Below is a small trained network, with its code and all its weights. Each question gives an input and a class and asks what happens when units are switched off, that is, made to give their printed mean instead of their output.

import numpy as np


def w(rows, s, z=0):
    codes = np.array(rows[::2]) - 128.0
    scale = np.full(codes.shape[1], s)
    scale[-1] = z or s
    return codes * scale


def norm(h):
    return h / np.sqrt((h * h).mean(-1, keepdims=True) + 1e-5)


def f(y):
    return np.maximum(y, 0)


def log_softmax(a):
    a = a - a.max(-1, keepdims=True)
    return a - np.log(np.exp(a).sum(-1, keepdims=True))


def net(x, mask):
    res = np.array(x, float).reshape(1, 2) / 4 @ E
    u = 0
    for l in range(3):
        y = f(norm(res) @ A[l][:, :-1].T + A[l][:, -1])
        res = res + np.where(mask[u : u + 6], y, B[l][:, -1]) @ B[l][:, :-1]
        u += 6
    return log_softmax(norm(res)[-1] @ U[:, :-1].T + U[:, -1])


A, B = {}, {}
E = w([
[15,47,4,59,89],'x0',
[78,66,168,100,163],'x1',
],0.0037)
A[0] = w([
[215,104,253,197,110,33],'0.n1',
[84,58,205,105,228,1],'0.n2',
[206,226,75,123,129,41],'0.n3',
[197,58,138,130,184,48],'0.n4',
[37,154,157,169,145,133],'0.n5',
[188,31,165,100,121,78],'0.n6',
],0.005,0.0011)
B[0] = w([
[126,172,129,81,55,255],'0.n1',
[170,85,151,37,175,192],'0.n2',
[134,98,108,61,130,200],'0.n3',
[96,167,134,161,159,153],'0.n4',
[2,85,141,208,170,149],'0.n5',
[105,140,89,64,208,152],'0.n6',
],0.0049,0.0045)
A[1] = w([
[241,100,174,145,189,127],'1.n1',
[113,111,196,85,105,156],'1.n2',
[253,156,144,162,96,11],'1.n3',
[162,204,154,222,43,150],'1.n4',
[194,93,53,116,112,131],'1.n5',
[131,90,62,126,140,3],'1.n6',
],0.0068,0.0011)
B[1] = w([
[76,155,110,145,106,210],'1.n1',
[167,157,131,141,125,211],'1.n2',
[95,61,104,95,126,253],'1.n3',
[3,71,44,119,67,243],'1.n4',
[70,91,170,142,118,208],'1.n5',
[121,145,122,69,108,201],'1.n6',
],0.007,0.0037)
A[2] = w([
[103,124,131,73,78,180],'2.n1',
[56,138,130,83,114,247],'2.n2',
[116,72,1,99,116,92],'2.n3',
[210,171,153,154,141,141],'2.n4',
[158,115,130,113,169,151],'2.n5',
[110,128,229,84,103,162],'2.n6',
],0.0099,0.0012)
B[2] = w([
[72,153,115,179,131,222],'2.n1',
[179,80,166,228,109,243],'2.n2',
[98,255,101,156,72,248],'2.n3',
[189,78,175,26,209,133],'2.n4',
[155,75,142,57,114,137],'2.n5',
[118,182,72,141,93,167],'2.n6',
],0.0067,0.012)
U = w([
[163,72,131,168,166,3],'0',
[125,99,111,109,156,15],'1',
[66,177,109,208,69,223],'2',
[110,6,168,69,185,155],'3',
[170,204,190,64,144,126],'4',
],0.015,0.004)

Each question gives the input, the list of numbers given to net, and the class t.
The units are the neurons (one row each of A and B). Each row of codes is followed by its name. A weight is (code - 128) times the scale printed after its matrix; where a second scale follows, it is the last column's (A, B and U).
mask holds one flag per neuron, layer by layer. A switched-off neuron (its flag False) gives its mean, the last column of its row in B, instead of its output. The means were averaged over made-up inputs and are rounded, as every weight is.
A unit's drop is (log p(t) with every unit on - log p(t) with that unit switched off) / (log p(t) with every unit on - log p(t) with every unit switched off).
The circuit of an input: a set's keep is (log p(t) with only the set's units on - log p(t) with every unit switched off) / (log p(t) with every unit on - log p(t) with every unit switched off). Starting from the 12 units with the biggest drops (on a tie, the unit counted first), units are removed one at a time, each time the one whose removal leaves the highest keep (on an exact tie, the one counted first), for as long as the keep stays at least 0.8.
circuit, biggest first: the units of the circuit, biggest drop first
most important unit: the unit with the biggest drop
top k neurons: the k neurons with the biggest drops, biggest first
top k neurons in layer l: the k neurons of layer l with the biggest drops, biggest first
drop when u is switched off: that unit's drop, to one decimal
input [-1,5], class 3: circuit, biggest first => [2.n3, 1.n4, 0.n2]
input [-5,6], class 4: most important unit => 1.n4
input [1,8], class 3: circuit, biggest first => [2.n3, 1.n4, 0.n2]
input [1,4], class 3: top 4 neurons in layer 2 => [2.n3, 2.n5, 2.n1, 2.n2]
input [-1,4], class 3: top 2 neurons in layer 0 => [0.n6, 0.n2]
input [-5,5], class 4: top 2 neurons in layer 1 => [1.n4, 1.n2]
input [-3,5], class 4: top 3 neurons => [1.n4, 1.n2, 1.n3]
input [-3,8], class 4: top 2 neurons in layer 1 => [1.n4, 1.n3]
input [-6,7], class 4: top 3 neurons => [1.n4, 0.n2, 2.n4]
input [-7,8], class 4: top 2 neurons => [1.n4, 0.n2]
input [0,2], class 3: drop when 2.n3 is switched off => 1.0
input [-2,3], class 4: drop when 2.n2 is switched off => 0.0
input [0,8], class 3: drop when 2.n3 is switched off => 0.9
input [-1,7], class 3: top neuron in layer 1 => [1.n4]
